Below are the code and all the weights of a small trained network. Each question names an input and a class and asks about switching units off, where a switched-off unit gives its printed mean instead of its output.

import numpy as np


def w(rows, s, z=0):
    codes = np.array(rows[::2]) - 128.0
    scale = np.full(codes.shape[1], s)
    scale[-1] = z or s
    return codes * scale


def norm(h):
    return h / np.sqrt((h * h).mean(-1, keepdims=True) + 1e-5)


def f(y):
    return y / 2 * (1 + np.tanh(0.7978845608 * (y + 0.044715 * y**3)))


def log_softmax(a):
    a = a - a.max(-1, keepdims=True)
    return a - np.log(np.exp(a).sum(-1, keepdims=True))


def net(x, mask):
    res = np.array(x, float).reshape(1, 3) / 4 @ E
    u = 0
    for l in range(2):
        y = f(norm(res) @ A[l][:, :-1].T + A[l][:, -1])
        res = res + np.where(mask[u : u + 12], y, B[l][:, -1]) @ B[l][:, :-1]
        u += 12
    return log_softmax(norm(res)[-1] @ U[:, :-1].T + U[:, -1])


A, B = {}, {}
E = w([
[63,131,99],'x0',
[137,201,118],'x1',
[70,138,255],'x2',
],0.0066)
A[0] = w([
[169,55,159,184],'L0N1',
[172,139,160,70],'L0N2',
[128,159,129,100],'L0N3',
[209,141,158,120],'L0N4',
[136,39,89,47],'L0N5',
[62,146,90,139],'L0N6',
[97,50,174,106],'L0N7',
[127,141,87,30],'L0N8',
[162,251,128,67],'L0N9',
[129,172,128,161],'L0N10',
[115,122,144,3],'L0N11',
[12,142,77,132],'L0N12',
],0.015,0.003)
B[0] = w([
[40,89,98,208],'L0N1',
[164,89,122,144],'L0N2',
[67,117,133,132],'L0N3',
[128,20,142,188],'L0N4',
[74,199,83,192],'L0N5',
[147,78,126,195],'L0N6',
[111,187,96,222],'L0N7',
[173,164,170,141],'L0N8',
[2,98,58,226],'L0N9',
[101,98,115,159],'L0N10',
[181,155,118,113],'L0N11',
[145,36,152,255],'L0N12',
],0.0082,0.0054)
A[1] = w([
[74,155,124,93],'L1N1',
[85,99,136,156],'L1N2',
[49,187,109,133],'L1N3',
[188,166,77,65],'L1N4',
[227,143,149,177],'L1N5',
[165,49,105,242],'L1N6',
[184,109,88,205],'L1N7',
[45,151,108,127],'L1N8',
[188,42,182,90],'L1N9',
[96,126,248,230],'L1N10',
[138,198,239,213],'L1N11',
[54,118,79,5],'L1N12',
],0.014,0.0028)
B[1] = w([
[158,130,113,174],'L1N1',
[153,115,134,235],'L1N2',
[157,94,99,219],'L1N3',
[132,176,99,137],'L1N4',
[97,99,97,116],'L1N5',
[103,166,200,253],'L1N6',
[20,145,152,167],'L1N7',
[250,107,110,253],'L1N8',
[142,59,164,171],'L1N9',
[80,168,95,233],'L1N10',
[86,152,62,164],'L1N11',
[156,118,126,252],'L1N12',
],0.011,0.0063)
U = w([
[124,71,87,198],'0',
[46,215,96,193],'1',
[34,33,208,97],'2',
[180,110,197,134],'3',
[165,245,209,35],'4',
[161,212,231,2],'5',
[166,242,249,13],'6',
],0.017,0.0088)

Each question gives the input, the list of numbers given to net, and the class t.
The units are the neurons (one row each of A and B). Each row of codes is followed by its name. A weight is (code - 128) times the scale printed after its matrix; where a second scale follows, it is the last column's (A, B and U).
mask holds one flag per neuron, layer by layer. A switched-off neuron (its flag False) gives its mean, the last column of its row in B, instead of its output. The means were averaged over made-up inputs and are rounded, as every weight is.
A unit's drop is (log p(t) with every unit on - log p(t) with that unit switched off) / (log p(t) with every unit on - log p(t) with every unit switched off).
The circuit of an input: a set's keep is (log p(t) with only the set's units on - log p(t) with every unit switched off) / (log p(t) with every unit on - log p(t) with every unit switched off). Starting from the 12 units with the biggest drops (on a tie, the unit counted first), units are removed one at a time, each time the one whose removal leaves the highest keep (on an exact tie, the one counted first), for as long as the keep stays at least 0.8.
circuit, biggest first: the units of the circuit, biggest drop first
most important unit: the unit with the biggest drop
k most important neurons: the k neurons with the biggest drops, biggest first
top k neurons in layer l: the k neurons of layer l with the biggest drops, biggest first
drop of u: that unit's drop, to one decimal
input [1,-3,-7], class 1: most important unit	L0N9
input [8,-5,-3], class 2: circuit, biggest first	L0N12, L1N6, L1N8
input [0,-2,-1], class 3: 3 most important neurons	L1N8, L0N9, L1N10
input [4,-2,-3], class 2: top 2 neurons in layer 0	L0N12, L0N7
input [5,-8,7], class 0: circuit, biggest first	L0N7, L1N6, L1N8, L0N4
input [-1,-2,-3], class 3: top 2 neurons in layer 1	L1N8, L1N10
input [-4,-4,6], class 1: circuit, biggest first	L1N10, L0N12
input [-2,-1,-2], class 3: top 2 neurons in layer 1	L1N10, L1N11
input [7,6,-3], class 2: 2 most important neurons	L0N12, L0N6
input [5,-7,3], class 0: 2 most important neurons	L0N7, L1N6
input [8,5,-6], class 2: 2 most important neurons	L0N12, L0N7
input [-6,-4,6], class 1: 2 most important neurons	L1N10, L0N9
input [-2,-6,5], class 0: 2 most important neurons	L0N1, L0N7
input [-7,4,-1], class 2: most important unit	L0N4
input [-1,-4,3], class 0: 2 most important neurons	L1N6, L1N3
input [-6,-4,-5], class 2: top 4 neurons in layer 0	L0N4, L0N7, L0N9, L0N1
input [8,-6,8], class 1: top 2 neurons in layer 1	L1N10, L1N11
input [1,-1,-2], class 3: 2 most important neurons	L0N5, L0N2
input [5,-7,5], class 0: top 2 neurons in layer 0	L0N7, L0N4
input [-5,0,7], class 1: most important unit	L0N12
input [2,-5,2], class 0: top 2 neurons in layer 1	L1N6, L1N3
input [-2,-3,-6], class 1: top 2 neurons in layer 0	L0N9, L0N7
input [5,-8,4], class 0: 2 most important neurons	L0N7, L1N6
input [-6,4,0], class 2: drop of L0N7	0.1
input [4,-7,5], class 0: drop of L1N6	0.1
input [7,6,0], class 2: drop of L1N10	0.0
input [-1,-2,-7], class 1: most important neuron	L0N9
input [0,3,-6], class 1: drop of L0N1	0.3
